k_57: [128 129 129 129 129 128 129 130 132 133 136 139 143 147 149 150 151 152
 155 159 165 172 173 175 175 174 175 175 175 176 175 176 175 175]
k_374: [175 133 129 176 159 175 176 175 150 172 132 175 175 128 175 143 136 129
 129 130 139 149 155 165 129 175 151 129 174 173 147 175 151 128]
k_244: [128 129 129 129 129 128 129 130 132 133 136 139 143 147 148 149 150 151
 153 157 161 167 173 175 175 174 175 175 175 176 175 176 175 175]
k_491: [175 153 175 161 143 129 128 128 132 166 174 176 129 175 175 136 129 173
 157 133 139 129 175 150 176 175 175 129 148 149 130 147 175 151]
present: [129 176 174]
no
perm: [175 176 175 175 128 129 129 129 129 128 129 130 132 133 136 139 143 147
 148 149 150 151 153 157 161 167 173 175 175 174 175 175 175 176]
k_244
perm: [175 128 129 129 129 129 128 129 130 132 133 136 139 143 147 149 150 151
 152 155 159 165 172 173 175 175 174 175 175 175 176 175 176 175]
k_57
present: [128 133 166 174 176]
no
size: [175 153 175 161 143 129 128 128 132 166 174 176 129 175 175 136 129 173
 157 133 139 129 175 150 176 175 175 129 148 149 130 147 175 151]
34

k_323: [127 132 110 119 132 152 113 142 146 135 130 111 136 133 126 131 140 154
 120 110 127 162 133 135 130 145 144 117 114 123 122 146 114 134 137 152
 140 116 136 126 141 100 120 142 134 150 156 141 132 118 131 110 157 110
 134 138 144 138 143 142 154]
k_106: [116 131 125 144 151 158 126 137 128 147 117 116 135 141 113 120 138 156
 111 105 131 159 114 147 132 133 115 118 124 112 132 148 129 144 130 138
 131 143 115 136 149 100 111 124 136 144 142 134 123 121 120 105 152 125
 129 148 150 133 155 124 148]
k_304: [133 131  93  95 114 146  98 144 160 124 137 104 135 125 133 137 139 151
 124 110 121 165 147 124 126 154 166 113 103 128 111 143  97 124 140 163
 145  91 152 116 133  96 124 155 130 153 168 145 136 113 137 110 161  93
 136 128 138 140 132 155 157]
k_749: [144 132 148 131 119 103 146 122 125 120 141 153 127 124 146 139 122 103
 151 160 134  96 141 120 132 122 134 148 146 148 136 112 143 122 129 115
 127 134 139 131 115 170 151 129 127 113 110 125 136 146 139 160 103 148
 132 117 112 127 110 129 108]
k_524: [127 132 111 120 131 151 114 141 145 135 129 112 135 133 126 130 139 152
 120 111 127 160 133 135 130 144 143 118 115 123 123 145 115 134 136 151
 139 117 136 126 140 102 120 141 134 148 155 140 131 119 130 111 156 111
 133 138 143 137 142 141 152]
k_639: [127 143 134 120 145 150 152 136 110 131 100 162 146 132 123 110 113 138
 122 110 116 152 144 141 156 144 140 132 110 117 134 142 133 118 111 114
 140 142 135 131 137 130 142 136 132 154 130 157 127 133 135 134 114 120
 118 141 138 146 126 154 126]
k_978: [144 132 148 131 119 103 146 122 125 119 142 153 127 124 147 139 122 103
 151 161 134  96 142 119 132 122 135 149 146 149 136 112 143 122 129 115
 127 133 139 131 115 170 151 130 127 112 110 125 137 146 139 161 103 148
 132 117 112 127 110 130 108]
k_492: [145 132 149 131 119 101 146 122 125 119 142 154 127 124 147 140 122 102
 152 162 134  94 142 119 132 122 135 149 147 150 137 112 144 121 129 115
 127 134 140 131 114 172 152 130 127 112 109 124 137 147 140 162 102 149
 132 116 111 127 109 130 107]
k_799: [137 131 155 144 130 107 152 120 115 126 134 154 126 129 139 133 121 105
 145 156 136  95 130 126 133 116 118 148 150 142 141 114 151 127 125 108
 122 147 127 136 119 167 145 120 128 110 103 121 131 146 133 156 101 155
 129 123 116 124 117 120 106]
k_842: [115 131 125 146 154 163 126 138 128 150 116 114 136 143 111 119 140 160
 109 102 132 164 112 150 133 134 113 117 124 110 133 151 130 147 130 139
 131 145 113 138 152  95 109 124 138 147 144 135 122 120 119 102 156 125
 129 151 154 134 159 124 152]
size: [127 143 134 120 145 150 152 136 110 131 100 162 146 132 123 110 113 138
 122 110 116 152 144 141 156 144 140 132 110 117 134 142 133 118 111 114
 140 142 135 131 137 130 142 136 132 154 130 157 127 133 135 134 114 120
 118 141 138 146 126 154 126]
61
size: [115 131 125 146 154 163 126 138 128 150 116 114 136 143 111 119 140 160
 109 102 132 164 112 150 133 134 113 117 124 110 133 151 130 147 130 139
 131 145 113 138 152  95 109 124 138 147 144 135 122 120 119 102 156 125]
54
present: [135 134 114 120]
yes
size: [116 131 125 144 151 158 126 137 128 147 117 116 135 141 113 120 138 156
 111 105 131 159 114 147 132 133 115 118 124 112 132 148 129 144 130 138
 131 143 115 136 149 100 111 124 136 144 142 134 123 121 120 105 152 125
 129 148 150 133 155 124 148]
61
perm: [154 142 143 138 144 138 134 110 157 110 131 118 132 141 156 150 134 142
 120 100 141 126 136 116 140 152 137 134 114 146 122 123 114 117 144 145
 130 135 133 162 127 110 120 154 140 131 126 133 136 111 130 135 146 142
 113 152 132 119 110 132 127]
k_323
size: [115 131 125 146 154 163 126 138 128 150 116 114]
12
perm: [142 142 114 127 150 136 152 110 154 110 117 141 100 152 144 144 156 131
 140 111 138 132 114 133 145 130 110 143 132 122 134 130 118 133 135 120
 118 132 162 142 141 120 137 126 127 140 134 134 123 146 131 126 138 113
 110 136 157 154 135 116 146]
k_639

k_475: [172 139 116 147 127 134 120 132 136 131 134 123 129 111 123 135 121 117
 131 131 128 129 113 129 146]
k_557: [130 134 122 126 130 124 138 124 113 132 133 121 141 135 126 118 125 122
 117 135 119 128 140 122 128]
k_86: [142 127 147 129 155 131  85 121 153 120 150 124 139 109 126 132 146 119
 136 121 120 111 127 144 164]
k_503: [120 137 133 128 123 128 126 121 126 126 123 118 140 132 127 117 131 116
 119 129 108 121 134 134 128]
k_227: [147 133 116 141 126 127 118 126 143 128 130 125 118 118 122 128 128 133
 126 142 130 135 127 130 144]
k_175: [123 130 135 131 135 132 132 111 117 115 127 112 137 116 114 115 133 132
 120 127 109 117 135 133 125]
k_967: [139 126 129 116 133 131 113 129 131 123 128 124 140 125 133 136 129 127
 126 128 114 137 130 127 119]
k_392: [128 125 122 116 119 122 135 116 110 127 126 115 130 143 140 130 126 101
 104 129 124 137 142 132 135]
k_922: [120 120 133 128 123 128 126 121 126 126 123 118 140 132 127 117 131 116
 119 129 108 121 134 134 128]
k_444: [120 127 139 138 173 159 119 131 135 130 120 121 135 137 109 109 108 123
 102 142  91 138 110 106  98]
k_670: [172 139 116 147 127 134 120 132 134 131 134 123 129 111 123 135 121 117
 131 144 128 129 113 129 146]
present: [120 133]
yes
size: [123 130 135 131 135 132 132]
7
size: [147 133 116 141 126 127 118 126 143 128 130 125 118 118]
14
size: [120 120 133 128 123 128 126 121 126 126 123 118]
12
perm: [134 126 128 137 121 126 128 123 133 116 118 121 120 140 128 132 131 119
 117 108 134 129 126 127 123]
k_503
present: [109 109 137 135 121]
no

k_139: [135 134 126 131 127 125 123 135 130 131 135 152 123 130 129 125 130 128
 127 139 134 145 132]
k_61: [127 131 132 130 134 135 135 123 123 129 126 128 130 128 132 130 131 127
 124 136 128 130 122]
k_573: [127 131 132 130 134 135 135 123 123 129 126 125 152 134 139 145 128 131
 127 125 134 130 130]
perm: [130 130 134 125 127 131 128 145 139 134 152 125 126 129 123 123 135 135
 134 130 132 131 127]
k_573
perm: [123 132 130 135 125 131 145 127 125 127 130 123 134 131 152 129 134 126
 128 139 134 130 135]
k_573

k_387: [145 123 143 125]
k_443: [142 123 145 125]
k_423: [124 125 145 143]
k_448: [145 123 143 127]
k_231: [145 123 110 131]
perm: [127 123 145 143]
k_448
perm: [125 145 123 143]
k_387
present: [143 123 145]
no
perm: [125 143 123 145]
k_387
present: [144 123]
no
size: [145 123 143 127]
4

k_331: [131 122 146 115 130 151 142]
k_715: [115 132 126 122 129 131 145]
k_736: [131 122 146 115 129 126 132]
k_898: [130 125 142 111 136 125 147]
present: [147 125 136 111]
no
perm: [126 132 131 122 146 115 129]
k_736
present: [129 132]
no
present: [151 130 115 146]
no

